Below is a small trained network, with its code and all its weights. Each question gives an input and a target symbol and asks what happens when units are switched off, that is, made to give their printed mean instead of their output.

import numpy as np


def w(rows, s, z=0):
    codes = np.array(rows[::2]) - 128.0
    scale = np.full(codes.shape[1], s)
    scale[-1] = z or s
    return codes * scale


def norm(h):
    return h / np.sqrt((h * h).mean(-1, keepdims=True) + 1e-5)


def f(y):
    return y / 2 * (1 + np.tanh(0.7978845608 * (y + 0.044715 * y**3)))


def softmax(a):
    e = np.exp(a - a.max(-1, keepdims=True))
    return e / e.sum(-1, keepdims=True)


def log_softmax(a):
    a = a - a.max(-1, keepdims=True)
    return a - np.log(np.exp(a).sum(-1, keepdims=True))


def net(x, mask):
    ids = ['αγεζηθλμξπστφψω'.index(c) for c in x.split()]
    T = len(ids)
    res = E[ids] + P[:T]
    r = norm(res)
    for j in range(2):
        rows = slice(3 * j, 3 * j + 3)
        q, k, v = (r @ M[0][rows].T for M in (Q, K, V))
        z = softmax(np.where(np.tri(T) > 0, q @ k.T / 3**0.5, -1e9)) @ v
        o = O[0][rows]
        res = res + np.where(mask[j], z, o[:, -1]) @ o[:, :-1]
    y = f(norm(res) @ A[0][:, :-1].T + A[0][:, -1])
    res = res + np.where(mask[2:18], y, B[0][:, -1]) @ B[0][:, :-1]
    return log_softmax(norm(res)[-1] @ U[:, :-1].T + U[:, -1])


Q, K, V, O, A, B = {}, {}, {}, {}, {}, {}
E = w([
[131,140,192],'α',
[130,138,189],'γ',
[134,139,189],'ε',
[134,139,188],'ζ',
[137,134,191],'η',
[139,137,191],'θ',
[110,247,113],'λ',
[172,154,110],'μ',
[180,144,195],'ξ',
[162,126,212],'π',
[17,142,16],'σ',
[151,108,82],'τ',
[108,170,31],'φ',
[171,117,77],'ψ',
[2,32,172],'ω',
],0.0095)
P = w([
[135,101,95],'0',
[140,104,128],'1',
[146,110,155],'2',
[130,128,205],'3',
[117,131,235],'4',
[119,127,246],'5',
[137,110,255],'6',
],0.0041)
Q[0] = w([
[160,195,77],'h0',
[122,141,79],'h0',
[224,101,204],'h0',
[184,109,109],'h1',
[254,163,235],'h1',
[18,191,131],'h1',
],0.0091)
K[0] = w([
[126,40,120],'h0',
[150,92,97],'h0',
[2,241,127],'h0',
[93,44,73],'h1',
[235,21,180],'h1',
[128,224,162],'h1',
],0.0073)
V[0] = w([
[97,11,139],'h0',
[66,201,116],'h0',
[73,77,137],'h0',
[125,21,118],'h1',
[90,142,164],'h1',
[148,94,90],'h1',
],0.012)
O[0] = w([
[10,88,225,128],'h0',
[91,133,4,48],'h0',
[61,101,134,117],'h0',
[12,101,255,114],'h1',
[136,5,63,220],'h1',
[107,180,184,1],'h1',
],0.0069,0.0025)
A[0] = w([
[114,52,24,228],'n0',
[116,136,118,2],'n1',
[94,132,118,57],'n2',
[104,139,119,25],'n3',
[150,109,72,210],'n4',
[113,111,119,73],'n5',
[148,143,68,128],'n6',
[55,206,182,172],'n7',
[47,241,161,72],'n8',
[112,239,32,227],'n9',
[81,152,127,61],'n10',
[146,132,124,124],'n11',
[132,130,125,59],'n12',
[2,106,85,134],'n13',
[135,162,194,183],'n14',
[99,142,119,47],'n15',
],0.0083,0.0043)
B[0] = w([
[79,213,83,231],'n0',
[137,53,247,75],'n1',
[133,96,211,85],'n2',
[135,92,217,78],'n3',
[101,201,88,198],'n4',
[120,111,150,97],'n5',
[152,181,132,129],'n6',
[156,195,83,192],'n7',
[205,158,141,137],'n8',
[186,157,2,191],'n9',
[169,102,216,90],'n10',
[127,135,123,131],'n11',
[138,98,153,91],'n12',
[79,189,182,145],'n13',
[117,194,32,255],'n14',
[143,83,211,82],'n15',
],0.0052,0.0031)
U = w([
[123,65,129,133],'α',
[132,174,57,107],'γ',
[65,51,61,89],'ε',
[145,211,159,141],'ζ',
[184,77,170,204],'η',
[135,86,74,128],'θ',
[181,140,79,95],'λ',
[7,164,62,90],'μ',
[117,116,87,36],'ξ',
[31,100,149,253],'π',
[129,126,106,4],'σ',
[167,38,119,179],'τ',
[94,199,197,185],'φ',
[245,112,145,95],'ψ',
[125,89,100,52],'ω',
],0.013,0.0051)

Each question gives the input, a string of symbols that net reads in full, and the target symbol t.
The units are the heads (3 rows each of Q, K, V and O) and the neurons (one row each of A and B). Each row of codes is followed by its name. A weight is (code - 128) times the scale printed after its matrix; where a second scale follows, it is the last column's (O, A, B and U).
mask holds one flag per unit, heads first, then neurons. A switched-off unit (its flag False) gives its mean, the last column of its rows in O or B, instead of its output. The means were averaged over made-up inputs and are rounded, as every weight is.
A unit's drop is (log p(t) with every unit on - log p(t) with that unit switched off) / (log p(t) with every unit on - log p(t) with every unit switched off).
The circuit of an input: a set's keep is (log p(t) with only the set's units on - log p(t) with every unit switched off) / (log p(t) with every unit on - log p(t) with every unit switched off). Starting from the 12 units with the biggest drops (on a tie, the unit counted first), units are removed one at a time, each time the one whose removal leaves the highest keep (on an exact tie, the one counted first), for as long as the keep stays at least 0.8.
circuit, biggest first: the units of the circuit, biggest drop first
most important unit: the unit with the biggest drop
k most important neurons: the k neurons with the biggest drops, biggest first
heads that matter: for each layer, one digit per head in row order, 1 if its drop is at least 0.15 and else 0, layers parted by /
drop of u: that unit's drop, to one decimal
input ζ σ ε α, target μ: most important unit	h0
input γ θ π θ γ γ, target τ: heads that matter	01
input θ τ ζ, target φ: heads that matter	11
input ω τ τ, target π: heads that matter	10
input α ψ α π γ, target η: 2 most important neurons	[n0, n9]
input θ θ θ ξ ξ ζ, target ψ: circuit, biggest first	[h0, h1]
input θ π π, target η: heads that matter	10
input π μ α ξ θ, target ψ: circuit, biggest first	[n0, h1]
input ω ξ ε, target π: heads that matter	10
input θ τ α, target φ: 2 most important neurons	[n9, n14]
input θ ε γ ε σ γ, target μ: heads that matter	10
input π ξ θ γ, target ψ: 2 most important neurons	[n0, n14]
input α η γ θ, target τ: heads that matter	01
input γ ξ η ξ γ, target ψ: circuit, biggest first	[h1, h0]
input θ η ε, target τ: heads that matter	11
input π η η τ μ, target φ: heads that matter	01
input ω ω θ τ ξ, target φ: heads that matter	01
input ε γ γ σ θ, target μ: circuit, biggest first	[h0]
input η τ α, target φ: 3 most important neurons	[n14, n7, n9]
input σ θ ζ, target μ: most important neuron	[n0]
input θ η ξ ε, target ψ: drop of h1	0.2
input τ γ τ, target φ: drop of h1	1.2
input π ξ σ γ, target μ: drop of n9	0.2
